[128 = 0]
[114 116 126 138 140 105 109 103 109 117  95 107 119 133 161 115 136 122
 113 135 144 139 108 158 162 102 168 155 151  78 141  89 108 141 134 122
  90 143 147 107  95  97 133  56 116 130 122 152 176 127 102 129 117 131
 132 123 139 141 119]	(49) <43>
[145 109 109 155 117 137 114 210 142 102  89 145 129 131 137 132 115 112
 138 143 119 134 128 131 146 127 161  92 156 129 126 105  72 142 101 107
  81 131 157 134  59 103 116  95  25 143 150 199 179 146 137  91 146 172
 118 142 116 163  99]	(41) <38>
[127 101 127 149 129 136 105 177 138 100  84 124 109 130 107 110 136  95
 121 113 140 115 119 145 166 125 162 118 179 126 142  95  79 149 150 117
  74 127 142 113  83 121 107  79  51 142 117 200 193 158 104 100 144 172
 107 152 130 146  95]	(41) <38>
[130 118 107 155 144 104 119 150 132 110  70 141 113 144 139 118 134  91
 104 141 135 123 106 146 184 134 196 122 180 111 145 123  70 182 131 127
  76 152 151 126  59 117 155  94  71 115 199 194 192 143 124 104 110 156
 114 156 129 135 103]	(41) <40>
[ 83 102 114 138 155 123  98 140 126 100  90  69 122 135 167 105 121  77
 101  88 165 150 115 155 173 169 167 119 198  82 161  70  97 154 112  91
  39 122 157  93  56  70 101  53  67 151 128 214 177 156  89  96 105 151
  99 147 172 142  90]	(41) <40>
[162 107 122 155 147 105 106 167  99 102  78 118  96 122 143 134 123 101
 134 125 125 129 119 142 171 127 138  99 160 106 147 103  70 141 131 116
  80 137 168 121  81 124 114  77  73 135 145 165 174 149 121 112 141 156
 128 126 132 153  97]	(41) <38>
[134  90 135 164 162 116 100 238 128 122 110 124 121 132 140 127 128  95
 127 118 128 171 120 144 151 126 155 111 163 108 131 119  66 147 115 102
  95 155 171 124  77  98 129  71  71 125 120 165 193 161 118 105 118 151
 100 153 125 151 106]	(49) <41>
[169  87 113 165 136  97 139 199 120 116  82 126  94 118 137 132 122 112
 147 144 115 144 109 166 136 118 167 130 160 101 124 101  79 150 108 119
 120 140 156 131  81 125 121  70  52 119 124 136 188 146 110 138 113 160
 111 140 111 156 116]	(49) <43>
[124 119 114 136 141 124 111 189 138 116  78 106 113 120 137 147 134  94
 119 123 130 136 111 147 146 113 175 117 165  93 115  92  95 144  96 116
  84 125 144  94  63  98 114  89  55 139 146 173 184 153  84 104 117 148
 112 152 123 171  86]	(41) <38>
[140  91 122 153 146 108 156 183 150 131  89 105 141 135 160 122 144 120
 121 142  99 154 116 133 128 112 171 126 160 107 142 114  85 155 106 121
  82 126 156 137 109  94 133  92  81 114 141 150 184 127 102 120 113 173
 124 143 139 145 116]	(49) <41>
[124 110 110 127 157 136 121 168 123 105  97 122  98 130  67 135 128  99
  97 118 124 142  78 144 139 142 149 129 168 137 135 113  79 146 113 136
  81 129 129 126 123 120 110  84  86 136 162 179 188 119  93  86 114 173
 109 119 147 138 104]	(41) <34>
[145 105 129 150 143 135 116 143 127 127 112 106 115 132 129 145 129 130
 134 139 116 149 115 138 137 128 172 113 169 129 125 110  87 115 110  61
 116 156 162 136  86  51 128  92  79 124 113 150 181 129 117 114 121 226
 128 117 109 154 107]	(49) <43>
[121  98 108 166 112 111 113 188 133 128 119  74 110  98 139 114 150 112
 140 127 134 159 111 124 128 142 169 114 183 107 127  90  61 142 106 106
 110 150 142 108  58  83 132  82  94 131 124 161 178 148  90  95 120 171
 125 125 126 153 118]	(49) <46>
[124 114 101 172 146 117 121 181 146 118  80 100 115 123 135 102 133  94
 129 133 152 129 110 143 180 112 160 139 164 104 133  94  86 142 110 108
 100 157 153 121  27  90 130  76  68 109 144 163 158 170 103 138 132 162
 102 130  91 154  81]	(41) <34>
[148 106 104 147 142 155 116 198 137 114  98 110 108 139 130 134 120  97
 141 114 120 127 134 144 144 156 154 119 167 133 121 121  46 138 122 103
 101 142 168 129  84 117 128  98  63 128 143 172 189 152 118 101 120 177
 111 140 122 163  99]	(49) <41>
[164 107 119 151 146 101 115 164 139 123  96 113 120 141 148 135 136 110
 128 130  93 134 111 149 150 125 158 126 146 103 141  79 104 151 135 117
 101 140 150 124  72  73 128  69  84 131 119 175 169 144 107 104  92 142
 122 128 121 183 110]	(49) <43>
[137 103  98 159 134 124 103 170 117 106   4 104 115 112 134 135 102 109
 131 133 150 144  96 151 150 115 161 105 164 101 149 105  85 141 110 112
 135 144 149 118  72  91 116  68  67 128 128 148 182 149 105 113 118 166
 116 117 115 160 115]	(49) <46>
[139  71 121 142 148 130 117 183 131 134 112  80 118  95 108 124 143 105
 111 125 138 140 106 146 148 144 185 121 171 121 128  79  82 185 100 105
  87 116 152 116  73 100 116  85  33 127 138 166 181 166  84  86 124 177
 112 128 119 142  83]	(41) <40>
